Moves between points:
gu: z1->z680, z468->z594, z452->z665, z426->z612, z166->z330, z586->z277, z246->z409, z934->z217, z565->z56, z245->z574, z920->z621, z345->z711, z425->z370, z737->z452, z330->z127, z271->z994, z409->z733, z603->z920, z564->z445, z137->z472, z994->z166, z456->z345, z132->z468, z385->z865, z647->z497, z238->z963, z808->z811, z594->z530, z4->z771, z979->z381, z984->z756, z73->z673, z679->z200, z499->z677, z472->z647, z570->z95, z620->z509, z266->z690, z711->z93, z473->z397, z457->z761, z574->z250, z618->z937, z277->z943, z56->z101, z497->z303, z739->z521, z433->z832, z303->z246, z557->z602, z602->z968, z796->z1, z981->z795, z83->z565, z377->z126, z381->z271, z809->z620, z689->z564, z324->z570, z680->z808, z535->z616, z393->z425, z795->z132, z673->z981, z126->z178, z249->z457, z628->z734, z608->z433, z665->z679, z963->z519, z891->z557, z733->z117, z310->z535, z24->z444, z127->z505, z866->z245, z505->z249, z667->z44, z811->z318, z530->z137, z117->z618, z93->z796, z139->z130, z865->z586, z756->z73, z25->z866, z616->z593, z690->z689, z567->z6, z677->z662, z956->z571, z799->z10, z841->z83, z509->z4, z370->z741, z10->z458, z521->z615, z771->z426, z982->z799, z178->z310, z250->z739, z937->z934, z96->z982, z968->z809, z519->z608, z662->z891, z593->z962, z200->z139, z44->z21, z642->z871, z445->z667, z101->z25, z21->z324, z943->z956, z761->z238, z318->z499, z458->z841, z621->z642, z205->z628, z130->z603, z397->z266, z615->z979, z734->z393, z741->z96, z217->z567, z97->z456, z962->z97, z612->z24, z6->z737, z571->z473, z444->z385, z832->z377, z871->z205, z95->z984
ki: z1->z444, z468->z665, z452->z799, z426->z21, z166->z962, z586->z73, z246->z642, z934->z425, z565->z457, z245->z608, z920->z101, z345->z771, z425->z615, z737->z982, z330->z97, z271->z616, z409->z871, z603->z56, z564->z647, z137->z139, z994->z593, z456->z4, z132->z452, z385->z984, z647->z603, z238->z1, z808->z865, z594->z679, z4->z667, z979->z310, z984->z937, z73->z217, z679->z458, z499->z943, z472->z130, z570->z117, z620->z564, z266->z530, z711->z426, z473->z468, z457->z93, z574->z433, z618->z734, z277->z673, z56->z761, z497->z920, z739->z377, z433->z318, z303->z621, z557->z397, z602->z266, z796->z24, z981->z6, z83->z249, z377->z677, z381->z535, z809->z689, z689->z472, z324->z733, z680->z385, z535->z602, z393->z521, z795->z737, z673->z567, z126->z662, z249->z711, z628->z250, z608->z811, z665->z10, z963->z680, z891->z473, z733->z205, z310->z557, z24->z570, z127->z456, z866->z519, z505->z345, z667->z303, z811->z586, z530->z200, z117->z628, z93->z612, z139->z83, z865->z756, z756->z934, z25->z963, z616->z968, z690->z137, z567->z741, z677->z956, z956->z795, z799->z166, z841->z505, z509->z445, z370->z979, z10->z330, z521->z126, z771->z44, z982->z994, z178->z891, z250->z832, z937->z393, z96->z271, z968->z690, z519->z808, z662->z571, z593->z809, z200->z841, z44->z246, z642->z866, z445->z497, z101->z238, z21->z409, z943->z981, z761->z796, z318->z277, z458->z127, z621->z25, z205->z574, z130->z565, z397->z594, z615->z178, z734->z739, z741->z381, z217->z370, z97->z509, z962->z620, z612->z324, z6->z96, z571->z132, z444->z95, z832->z499, z871->z245, z95->z618
lu: z1->z866, z468->z602, z452->z397, z426->z761, z166->z679, z586->z832, z246->z612, z934->z277, z565->z497, z245->z117, z920->z44, z345->z565, z425->z673, z737->z473, z330->z200, z271->z452, z409->z24, z603->z667, z564->z456, z137->z620, z994->z665, z456->z83, z132->z557, z385->z608, z647->z4, z238->z642, z808->z574, z594->z968, z4->z249, z979->z6, z984->z811, z73->z499, z679->z690, z499->z521, z472->z509, z570->z680, z620->z127, z266->z593, z711->z56, z473->z535, z457->z920, z574->z618, z618->z865, z277->z377, z56->z303, z497->z771, z739->z934, z433->z734, z303->z426, z557->z271, z602->z994, z796->z25, z981->z662, z83->z647, z377->z425, z381->z737, z809->z330, z689->z97, z324->z1, z680->z245, z535->z982, z393->z73, z795->z891, z673->z677, z126->z370, z249->z603, z628->z984, z608->z628, z665->z266, z963->z871, z891->z381, z733->z444, z310->z96, z24->z963, z127->z139, z866->z733, z505->z130, z667->z711, z811->z250, z530->z809, z117->z385, z93->z101, z139->z564, z865->z433, z756->z318, z25->z409, z616->z799, z690->z962, z567->z956, z677->z615, z956->z178, z799->z594, z841->z472, z509->z505, z370->z981, z10->z530, z521->z217, z771->z457, z982->z468, z178->z741, z250->z937, z937->z586, z96->z132, z968->z166, z519->z205, z662->z979, z593->z10, z200->z689, z44->z93, z642->z324, z445->z345, z101->z246, z21->z796, z943->z126, z761->z621, z318->z739, z458->z137, z621->z21, z205->z95, z130->z445, z397->z616, z615->z567, z734->z756, z741->z795, z217->z943, z97->z841, z962->z458, z612->z238, z6->z571, z571->z310, z444->z519, z832->z393, z871->z570, z95->z808
te: z1->z871, z468->z616, z452->z602, z426->z101, z166->z530, z586->z739, z246->z796, z934->z499, z565->z667, z245->z95, z920->z426, z345->z603, z425->z943, z737->z557, z330->z137, z271->z468, z409->z1, z603->z771, z564->z505, z137->z97, z994->z594, z456->z130, z132->z535, z385->z574, z647->z345, z238->z409, z808->z628, z594->z593, z4->z565, z979->z795, z984->z433, z73->z377, z679->z809, z499->z425, z472->z456, z570->z519, z620->z841, z266->z166, z711->z920, z473->z271, z457->z303, z574->z984, z618->z811, z277->z521, z56->z44, z497->z711, z739->z73, z433->z937, z303->z93, z557->z982, z602->z799, z796->z642, z981->z178, z83->z445, z377->z217, z381->z132, z809->z458, z689->z127, z324->z963, z680->z205, z535->z452, z393->z277, z795->z310, z673->z126, z126->z567, z249->z497, z628->z865, z608->z618, z665->z968, z963->z733, z891->z96, z733->z680, z310->z737, z24->z866, z127->z472, z866->z570, z505->z647, z667->z457, z811->z734, z530->z962, z117->z808, z93->z621, z139->z509, z865->z250, z756->z832, z25->z324, z616->z665, z690->z330, z567->z662, z677->z370, z956->z979, z799->z266, z841->z564, z509->z83, z370->z956, z10->z690, z521->z673, z771->z56, z982->z397, z178->z6, z250->z756, z937->z318, z96->z473, z968->z10, z519->z117, z662->z741, z593->z679, z200->z620, z44->z761, z642->z24, z445->z249, z101->z21, z21->z238, z943->z615, z761->z246, z318->z393, z458->z689, z621->z612, z205->z385, z130->z4, z397->z994, z615->z981, z734->z586, z741->z571, z217->z677, z97->z139, z962->z200, z612->z25, z6->z891, z571->z381, z444->z245, z832->z934, z871->z444, z95->z608
ro: z1->z570, z468->z799, z452->z994, z426->z246, z166->z809, z586->z934, z246->z25, z934->z521, z565->z711, z245->z808, z920->z761, z345->z667, z425->z126, z737->z271, z330->z620, z271->z602, z409->z866, z603->z457, z564->z130, z137->z841, z994->z968, z456->z445, z132->z982, z385->z618, z647->z565, z238->z24, z808->z984, z594->z10, z4->z497, z979->z891, z984->z734, z73->z425, z679->z330, z499->z673, z472->z83, z570->z205, z620->z472, z266->z679, z711->z44, z473->z452, z457->z426, z574->z811, z618->z250, z277->z217, z56->z93, z497->z56, z739->z499, z433->z586, z303->z101, z557->z468, z602->z594, z796->z324, z981->z741, z83->z345, z377->z943, z381->z557, z809->z137, z689->z139, z324->z871, z680->z95, z535->z397, z393->z377, z795->z96, z673->z370, z126->z956, z249->z771, z628->z433, z608->z865, z665->z166, z963->z444, z891->z132, z733->z245, z310->z473, z24->z733, z127->z509, z866->z680, z505->z4, z667->z920, z811->z756, z530->z458, z117->z574, z93->z21, z139->z505, z865->z937, z756->z393, z25->z1, z616->z266, z690->z200, z567->z979, z677->z981, z956->z6, z799->z593, z841->z456, z509->z647, z370->z178, z10->z962, z521->z677, z771->z303, z982->z616, z178->z571, z250->z318, z937->z739, z96->z535, z968->z530, z519->z385, z662->z795, z593->z690, z200->z127, z44->z621, z642->z963, z445->z603, z101->z796, z21->z642, z943->z567, z761->z612, z318->z73, z458->z97, z621->z238, z205->z608, z130->z249, z397->z665, z615->z662, z734->z832, z741->z310, z217->z615, z97->z564, z962->z689, z612->z409, z6->z381, z571->z737, z444->z117, z832->z277, z871->z519, z95->z628
sa: z1->z963, z468->z397, z452->z468, z426->z93, z166->z10, z586->z318, z246->z21, z934->z73, z565->z603, z245->z205, z920->z303, z345->z249, z425->z217, z737->z132, z330->z458, z271->z982, z409->z324, z603->z497, z564->z509, z137->z689, z994->z799, z456->z505, z132->z473, z385->z808, z647->z445, z238->z25, z808->z608, z594->z266, z4->z345, z979->z741, z984->z865, z73->z277, z679->z530, z499->z377, z472->z564, z570->z444, z620->z97, z266->z968, z711->z457, z473->z557, z457->z56, z574->z628, z618->z984, z277->z499, z56->z920, z497->z667, z739->z393, z433->z250, z303->z44, z557->z535, z602->z616, z796->z238, z981->z956, z83->z130, z377->z521, z381->z96, z809->z962, z689->z620, z324->z24, z680->z519, z535->z271, z393->z934, z795->z571, z673->z943, z126->z615, z249->z565, z628->z618, z608->z574, z665->z594, z963->z866, z891->z310, z733->z570, z310->z381, z24->z1, z127->z841, z866->z871, z505->z83, z667->z771, z811->z433, z530->z690, z117->z95, z93->z761, z139->z472, z865->z811, z756->z586, z25->z642, z616->z994, z690->z809, z567->z981, z677->z126, z956->z662, z799->z665, z841->z139, z509->z456, z370->z567, z10->z679, z521->z425, z771->z711, z982->z452, z178->z979, z250->z734, z937->z756, z96->z737, z968->z593, z519->z245, z662->z178, z593->z166, z200->z137, z44->z426, z642->z409, z445->z4, z101->z621, z21->z612, z943->z677, z761->z101, z318->z832, z458->z200, z621->z246, z205->z117, z130->z647, z397->z602, z615->z370, z734->z937, z741->z6, z217->z673, z97->z127, z962->z330, z612->z796, z6->z795, z571->z891, z444->z680, z832->z739, z871->z733, z95->z385

The rows follow the links: the fewer symbols apart two points are, the more alike their rows tend to be.

Point, then a row for it; each showing differs a little:
z318: [-139  112   32 -225  102  163 -120 -149   34  160   53  204 -107   46  -98  -96   36  -25  -16  -63 -171    6   23 -144   18  -65   28  155  -54  -19   22  164   -6    4   48   24   36  -71  329 -116  -32  -90   77 -102  -23   -7  -88]
z238: [  -9   85   68 -120   91 -110 -224   20  105  -27 -104   14  -60 -155  -67   36 -161  112    0  -43  -61   76 -209 -172 -166  130 -160  112 -111    7  -92  -49  178  -55  -27   35  -73  -46  131 -176  -14 -194   98   64  148   86  -21]
z756: [-146  115    5 -222  110  172  -96 -188   26  159   27  177 -114   43  -54 -121    3  -12   -3  -63 -188   -4  -38 -150   21  -74   51  152  -76    5  -22  148   27    6   84   50   43  -66  312 -155  -38  -92   60  -37  -11   13 -127]
z73: [-143   47   34 -214   64  163 -101  -85   40  158   67  208  -39   65 -143 -102   94  -93  -49  -39 -137   19  164  -70   26  -48   19  114   22  -69  159  152 -103   37  -57   -1   21  -53  295   15  -22  -76   64 -216  -60  -92   -6]
z593: [ 100 -104  -39  241 -106  -60  191  101  -75  -79   83 -113   90   60  100   79   95  -37    5   53  162  -57  123  176  103  -39   79 -148  104   -5   29  -49 -106    9  -20  -40   44   59 -293  153   56  219  -89   19  -76  -30   69]
z444: [ -39  -41  -47 -214   -6   83 -102  -14   53    2 -242  -27   44  -39  -93 -134 -111  -43  -29   17  -95   91  -74   14 -189   89 -175  -69  -31  -32  143  -87   22   72  -93  -15 -167   33  206   88 -112 -317  -32  -72   44  -89   89]
z832: [-143   96   40 -222   93  171 -119 -129   47  165   74  214  -94   46 -107  -99   34  -42  -17  -68 -172   10   52 -136   20  -67   36  157  -31  -32   64  167  -31    9   20   20   49  -75  325  -96  -19  -87   89 -125  -29  -21  -66]
z246: [  25   73   31  -53   55 -116 -136  -11   60  -52 -129  -52  -60 -142   15   31 -177  127   33  -32  -30   30 -279 -142 -142  106 -111   63 -119   60 -174  -87  216  -56   48   42  -63  -27   43 -193  -27 -143   50  186  144  125  -61]
z557: [ -29   40  112   87   42  -28    0   50    5   71  310  165  -32   39  -52  130  189  -15  -31  -25   45  -53  222  -44  181  -74  123  142   77  -41   32  168 -127  -55  -26   -6  165  -77  -35  -32  114  261   92 -128  -65   12  -31]
z647: [  94  -61  100  113  -49 -262 -106  255   81 -157  -17  -83   96 -154  -67  177  -49   63  -29   31  153   73   11   22 -118  180 -163  -29   61  -57   53 -142   42  -37 -191  -32  -64    6 -176   67   53  -13   52  -46  108    4  166]
z397: [   8  -47   79  132  -36  -60   36  158    0   10  228   87   46   27  -56  128  187  -53  -48   12  108  -18  287   62  118  -23   61   25  146  -72  135   78 -177  -13 -124  -46   94  -25 -119  118  100  221   45 -192  -73  -57   78]
z689: [ 102   36   72  239    7 -218   29  100  -11 -100  134  -62  -38  -79   91  194    4  123   37  -11  144  -42  -71  -37   79   26   56   39   -1   47 -190  -29   74 -100   44   20  102  -28 -267 -123  102  243   43  153   60  138  -65]
z937: [-136  125   -6 -209  109  177  -81 -205    7  156   11  160 -119   47  -39 -130  -13   -5    6  -64 -196  -12  -59 -145   21  -83   48  141  -92   26  -37  147   38   -6  118   43   35  -58  301 -155  -44 -100   45  -10  -11   28 -137]
z458: [ 113    5   16  261  -30 -168  115   70  -56  -99  120 -104  -12  -23  133  143   19   93   43    1  146  -70  -57   26  101  -17   95  -16   10   71 -191  -41   54  -76   80    4   85   11 -308  -74   87  249  -16  176   24  116  -65]
z621: [  28   65   12  -29   45 -116 -115  -23   40  -65 -141  -85  -61 -129   39   22 -184  130   43  -30  -25   37 -287 -128 -138   96 -105   42 -129   61 -186  -90  219  -61   67   52  -68  -19   16 -189  -21 -135   36  194  134  126  -74]
z866: [ -45    2   31 -205   20  -12 -207   43  102   -7 -184   17   36  -98 -136  -45 -118    3  -34   -2  -78  113  -72  -67 -209  138 -198   22  -35  -51  115  -66   62   32 -138   -8 -149  -16  213   24  -70 -294   46  -95   82  -44   93]
z612: [  -5   86   59  -81   79 -122 -193   -1   77  -42 -111  -15  -69 -150  -25   43 -170  124   23  -40  -44   60 -243 -163 -157  127 -131   88 -125   35 -138  -62  203  -57   19   52  -69  -39   87 -193  -22 -168   81  126  151  108  -53]
z6: [ -45   34  -57   49   20  168  180 -166 -105  108  157   76  -64  162   99  -75  129  -44   38  -21  -36 -107   77   17  213 -204  225   18   -3   56  -71  148  -86    5  180   12  142  -13   -6  -33   14  212  -35   44 -131   18 -139]
z711: [ 115  -64  -66   87  -77 -119   39   74    1 -161 -215 -228   75  -82   79    9 -158   57   26   49   80   44 -191   77 -147  107 -123 -160  -33   38  -66 -218  114   15  -19   -6 -131   82 -178   55  -48 -113  -85  152   75   23   62]
z10: [ 115  -86  -46  257 -101  -60  207   82  -82  -86   71 -139   69   53  129   84   71   -7   19   55  164  -67   78  159  114  -51  101 -143   78   26  -35  -64  -77    5   22  -30   50   59 -323  111   54  228  -90   74  -54    3   29]
z456: [  86  -10  133  136   -4 -289 -136  246   89 -129   83  -28   42 -165  -63  237  -21   84  -29    3  150   51    8  -50  -68  162 -115   62   46  -44  -12  -65   49  -81 -165  -13    5  -37 -174  -29   93   68  103  -15  116   55   98]
z345: [ 106  -84   37  107  -81 -216  -52  221   51 -167 -106 -151  122 -134  -34  127  -84   41  -17   51  141   72  -30   70 -144  182 -164  -95   42  -45   61 -185   34   -4 -173  -34 -105   38 -188  105   15  -65  -12  -10   93  -17  166]
z409: [ -38   59   79 -159   68  -91 -245   37  121  -13 -116   39  -27 -153 -118   22 -146   74  -20  -28  -67   94 -142 -146 -179  154 -183   99  -72  -31   -4  -60  132  -32  -87   24  -91  -44  177 -108  -28 -230  101  -19  131   43   30]
z795: [ -34   52  -40   58   29  140  162 -156  -98  107  188   87  -76  150   92  -51  136  -35   21  -26  -20 -111   89    4  214 -190  234   50    3   43  -86  160  -77  -20  174   20  153  -20   -4  -57   41  232  -31   41 -122   30 -135]
z266: [  83 -114  -17  214 -105  -55  171  128  -62  -63   99  -79  107   64   50   72  111  -51  -15   53  163  -39  183  180  113  -29   74 -123  121  -21   78  -33 -145   16  -61  -44   39   59 -269  175   64  203  -77  -43  -80  -55   87]
z425: [-110  -30  -31 -158  -16  210   19  -72    1  137   26  136   19  121 -100 -137  120 -148  -46    0 -112   15  217   54   43  -81   39   -4   59  -69  217  117 -171   76  -49  -26    1    1  223  138  -50  -65  -19 -227 -118 -146   42]
z132: [ -45   66   94   81   45   -2   21    7  -17   94  300  174  -65   57  -20   92  175  -11  -14  -44   25  -72  186  -60  197 -110  162  144   65  -19  -19  187 -104  -62   26    5  183  -73  -22  -73  111  270   82  -86  -76   28  -72]

Each walk starts at a row. The symbols on each line, taken left to right, move it on to the next point.
Each answer is a row, close to the row of the point it stands for.
---
[  77   32  142  183   12 -279 -101  186   60 -105  143  -16   -7 -142  -11  247   -6  118    1  -10  152    6  -20  -85   -8  112  -36  103   20    0 -110  -31   69 -110  -74    2   64  -54 -210 -109  120  164  107   57   96  108   14]
sa ro lu gu lu [ 114  -88  -66   88  -77 -132   24   90    2 -166 -223 -227   86  -91   70   19 -151   52   23   51   96   46 -160   86 -140  126 -143 -171  -16   25  -36 -215  105   18  -28  -12 -134   82 -198   74  -42 -118  -76  141   82   16   82]
sa sa te te ro lu [  -9   89   67 -100   85 -122 -204   12   88  -40 -101    2  -62 -156  -51   35 -163  118   11  -32  -52   66 -229 -169 -160  130 -141   99 -114   21 -115  -56  191  -54   -3   41  -65  -45  113 -182  -19 -181   93   98  145   97  -30]
---
[  64 -107   12  193  -91  -48  129  143  -40  -56  133  -40  100   45   22   95  138  -63  -26   52  151  -25  232  157  105  -23   63  -93  139  -56  116  -16 -165   21  -98  -61   51   32 -220  193   70  205  -44 -110  -87  -71  103]
lu lu gu sa [ 112  -18    9  267  -32 -147  130   58  -62  -95  102 -113   -5   -3  140  140   22   75   36   16  158  -67  -45   47  106  -27   94  -38   15   67 -183  -46   37  -58   93    3   86   14 -310  -46   87  246  -28  184   14  102  -63]
lu te lu gu [  83  -30  134  134  -10 -288 -128  253   84 -134   63  -33   54 -172  -76  237  -23   82  -26    9  149   62   14  -36  -77  171 -139   49   56  -57    4  -80   41  -70 -181  -23  -18  -24 -175   -7   95   54   93  -32  112   46  117]
---
[  16  -65   71  143  -51  -69   50  160   -7   -8  208   57   75   28  -53  132  180  -65  -44   25  125  -24  284   89  108  -19   66   11  150  -77  137   65 -182   -3 -129  -51   95   -6 -142  136   99  216   22 -182  -79  -68   98]
ki sa ki [ 119  -60  -34  268  -75  -99  192   48  -94 -103   78 -141   33   28  151   96   42   37   41   36  157  -68    4  114  120  -47  107  -95   44   54 -116  -65   -8  -26   70   -8   61   48 -329   31   58  237  -70  146  -31   51  -25]
ki ro sa te lu lu gu [ 115 -106  -21   98  -93 -169   -4  162   26 -171 -173 -200  115 -108   19   71 -112   40   -3   63  127   61  -91  100 -148  143 -161 -143   23  -12   28 -212   62    7 -111  -37 -135   65 -192  112  -19 -101  -54   61   81   -5  135]
---
[  92  -47  107  118  -35 -272 -122  259   81 -143    8  -64   80 -163  -63  204  -45   65  -34   24  148   71   14    0 -115  181 -158   -1   64  -55   43 -117   39  -45 -195  -38  -49  -10 -174   39   61    7   64  -42  105   19  150]
ki gu lu ki ki [ -13   83   74 -132   84 -117 -229   30  112  -26 -111   29  -53 -160  -86   34 -155  102   -2  -41  -61   81 -185 -167 -178  142 -176  116  -93   -3  -57  -47  166  -44  -55   21  -80  -53  153 -157  -30 -200  105   39  146   69  -10]
ki ro gu ro ro [-120  111  -44 -211  101  191  -52 -236   -4  143  -40  115 -119   60   -7 -153  -33   -9   22  -54 -192  -24 -114 -135   11  -87   50  103 -108   47  -75  120   62    7  159   48   20  -35  286 -150  -67 -113   24   45  -11   33 -146]
---
[ -86  -55  -63 -131  -27  232   70  -84  -36  126   14   96   29  148  -61 -150  123 -144  -40   17  -88   -2  202   92   59 -102   68  -42   74  -56  215   92 -182   94  -25  -31    2    9  175  169  -51  -36  -56 -198 -131 -151   42]
sa lu gu sa sa te sa [ -47   64    6   59   40  107  117 -119  -76  106  234  113  -90  126   66   -4  153  -24   16  -42  -24 -101  100  -27  213 -173  222   82   10   33  -88  171  -80  -34  136   20  170  -43   -8  -86   58  254   15   16  -96   39 -134]
lu te te sa lu [ -12  -20   96  110  -15  -60   14  133    7   27  268  129   25   23  -69  144  183  -47  -43   -2   92  -26  264   20  135  -31   85   71  133  -64  118  112 -168  -22 -114  -40  126  -48  -92   70  107  240   73 -179  -76  -39   59]
---
[  77   26  -31   13   18 -106  -41  -24   17  -96 -188 -150  -31  -98   82   13 -186  120   52   -1    3   24 -294  -62 -133   85  -92  -34 -120   80 -188 -137  211  -35   84   37  -81   19  -61 -130  -39 -118  -15  239  122  118  -56]
te lu te te te [ -49   19   53 -201   45  -47 -228   49  118   -7 -151   28    0 -130 -134  -15 -124   31  -30  -11  -84  105 -100 -107 -205  157 -209   62  -47  -44   67  -58   94   10 -132   -2 -124  -27  212  -37  -54 -273   71  -73  114  -17   74]
sa sa te lu [ -40  -36  -75 -214  -16  104  -71  -39   48    4 -255  -47   54  -15  -73 -153 -117  -55  -19   28 -113   81  -72   32 -183   74 -155  -78  -38  -29  135  -93   27   83  -78   -7 -175   42  197  100 -118 -329  -45  -71   28  -89   85]
---
[ -45  -48  -86 -208  -28  122  -49  -60   28   14 -265  -50   53   -1  -53 -174 -117  -55  -19   19 -110   75  -85   41 -165   59 -138  -98  -40  -20  123  -85   29   80  -51   -5 -166   47  194   94 -131 -316  -66  -47   18  -89   73]
gu ki gu lu [-151   86   40 -224   91  151 -118 -116   46  165   67  217  -78   36 -117  -91   62  -55  -30  -58 -171   10   87 -119   23  -63   24  149  -16  -37   81  171  -40    9    1   19   45  -76  321  -72  -17  -85   80 -155  -33  -41  -48]
gu te ro ki [ -39   12  -83   45   -1  202  204 -178 -119  114  110   46  -55  183  109 -111  122  -66   32  -16  -47 -103   89   63  201 -207  222  -22    6   49  -44  128 -106   30  174   17  114   21   -7    9   -1  173  -73   35 -144  -15 -123]
